[-21  -6 -49  -2  46 -21 -36]: -21
[8 1 8 1 2]: 8
[115  38 126 222 151 174 172]: 115
[29 27 80 44 11 47 31]: 29
[230 861 741 590 556 497 372]: 230
[-583  621 -655  812]: -583
[ 516 -608  606  959  731 -409   39]: 516
---
[[-35  44 -20 -22 -57  19 -73]
 [-35  48 -25 -23 -56  20 -71]
 [-34  59 -37 -23 -51  22 -68]] >> 59, -73

[-17  55  65  -4] >> 65, -17

[[  2   7  -1 -85 -10 -30  31]
 [ -6 -43  -3  24  -6   3   9]
 [  3  -7  -7  36  13 -56  63]] >> 63, -85

[-15 -25  50 -65] >> 50, -65

[[-72  46   3 -27 -82  -4 -39]
 [-45  47 -36  79 -19  60  37]
 [ 56  81 -36 -43   8  74 -25]] >> 81, -82

[[  9 -23 -66  68  18 -43]
 [-17  17  27 -17  -6  20]] >> 68, -66

[[-32 -39  -8  19 -24 -33]
 [-38 -69 -37 -16  60  55]
 [  3   5  26  28 -24 -18]] >> 60, -69

[-83   5  82 -69  31] >> 82, -83
---
[[45, -8, -17, -72], [-20, 31, 51, -49], [-2, 22, 34, -55]] Answer: -55
[[-18, 13, -11, -35, 12], [65, -17, -48, -19, 11], [16, -11, -27, 9, 12]] Answer: 12
[[-10, -15, -27, 53, 15, -7], [2, 3, 5, -1, 8, 5], [25, 46, 50, -65, -19, 16]] Answer: 16
[[8, 19, -7, 14], [-49, 74, -37, -51], [10, 6, -5, 15]] Answer: 15
[[28, 6, 5, 4, 71], [6, -13, -42, -7, -10], [-16, 6, 19, 4, -22]] Answer: -22
[[-1, 0, -1, 72, -44, -2, -5], [6, -2, -7, -63, -45, -1, -41], [-3, 1, -5, 11, -33, -5, 53]] Answer: 53
[[-50, -37, 1, -20, 16, 79], [45, 34, -3, -18, 18, -26], [-19, -7, -33, 58, -11, -54]] Answer: -54
---
[[ 89 -49  70 -36]
 [-28  64  -5  54]
 [-57  13  -5  -3]] → -49

[[ 44  74 -12  66]
 [-18 -58  33 -35]] → -35

[[-54 -41   8 -45 -81 -51 -13]
 [-68 -54 -29  15  13  67  43]] → -68

[-64  -2  44  47  36  50 -59] → -59

[-11  59  66  85  57] → 57

[-29  -8  22 -49 -78] → -49

[-52  64  13  14   0  31  44] → 0

[ 64  28  68 -45 -74] → -45

[ 27  62 -75  -6] → -6

[[ 65  24  51 -77]
 [ 82  23  65 -48]] → -48
---
[-70  -1 -48 -17  65] ⇒ -17

[[  9 -74  52 -29   7]
 [ 32  80 -63 -25 -44]
 [-52 -51 -44 -12 -14]] ⇒ -52

[[ 11   4  14 -10]
 [  0  -4  12  -8]
 [-42  -2 -71  29]] ⇒ -10

[ -6 -54 -67   4  39  74] ⇒ -6

[-41 -35  31 -71 -76] ⇒ -41

[ 19  13  70 -45  55  35  40] ⇒ 19

[[-10 -31  14  -2  13  20   0]
 [  7 -13  47   4  57  66   2]
 [  5  -3   1  23   4  -5  -1]] ⇒ -10
---
[32, 42, 82, 72, 29, 24, 28] Out: 32
[5, 8, 0, 7] Out: 5
[5, 6, 2, 7] Out: 5
[3, 6, 6, 9, 2] Out: 3
[7949, 3565, 7178, 1255] Out: 7949
[189, 210, 171, 36, 204] Out: 189
[91, 310, 665, 884, 338] Out: 91
[88, 200, 85, 99, 111, 58, 128] Out: 88
---
[-1.7  0.6  1.5 -0.5  0.1 -1.2 -2.0] ⇒ -1.7, -2.0

[  78.77  129.90   83.06 -168.70  110.95  -13.06] ⇒ 78.77, -13.06

[ 1.227 -1.250  0.008  0.092] ⇒ 1.227, 0.092

[[-2.002 -1.626  1.045 -1.370  0.741 -1.632  0.409]
 [ 1.264 -1.688  0.612  0.330  0.958  0.604 -1.382]
 [ 0.815  0.268 -1.419 -1.135 -1.086 -1.172  0.672]] ⇒ -2.002, 0.672

[-1.12 -1.24  0.70 -0.91  1.40  0.13] ⇒ -1.12, 0.13

[ 19.61   2.11 -13.52  -4.46   5.04  17.64] ⇒ 19.61, 17.64

[ 0.15  0.08 -0.11 -0.03 -0.14  0.06] ⇒ 0.15, 0.06

[-140.6  145.0 -109.9 -146.6 -133.1] ⇒ -140.6, -133.1

[ 0.035  0.030  0.143  0.014 -0.131] ⇒ 0.035, -0.131
---
[[398, -242, -886, -311, -351, 137, -748], [-553, -779, 733, -836, 679, 598, -698]] ==> -779
[[786, -637, -566, 903, 938], [959, 932, -609, -600, 922], [847, -579, 961, 962, 909]] ==> 932
[[122, 108, 66, 74, 134, 211, 165], [102, 119, 171, 201, 87, 128, 195], [150, 128, 75, 95, 150, 154, 44]] ==> 119
[[5, 2, 6, 5, 6], [5, 4, 8, 8, 7]] ==> 4
[[37, 81, 13, 71], [58, 66, 59, 37]] ==> 66
[[3115, 5248, 8028, 3142, 6678, 7971], [6820, 8142, 7902, 1453, 1787, 8007], [5521, 6861, 8006, 3962, 5480, 7482]] ==> 8142
[[90, 89, 43, 197, 230, 55], [133, 152, 134, 151, 49, 233]] ==> 152
[[36, 128, 141, 130, 169, 131], [81, 56, 68, 53, 112, 132], [236, 135, 169, 80, 51, 136]] ==> 56
[[664, 283, -194, -388, 45, 57, -311], [164, 39, -742, 714, 617, 272, 355]] ==> 39
[[3090, 5303, 5767, 6346, 6016, 8603, 5135], [6673, 4670, 5922, 4629, 6041, 5802, 7214], [7849, 6747, 2709, 7852, 3543, 7306, 5615]] ==> 4670
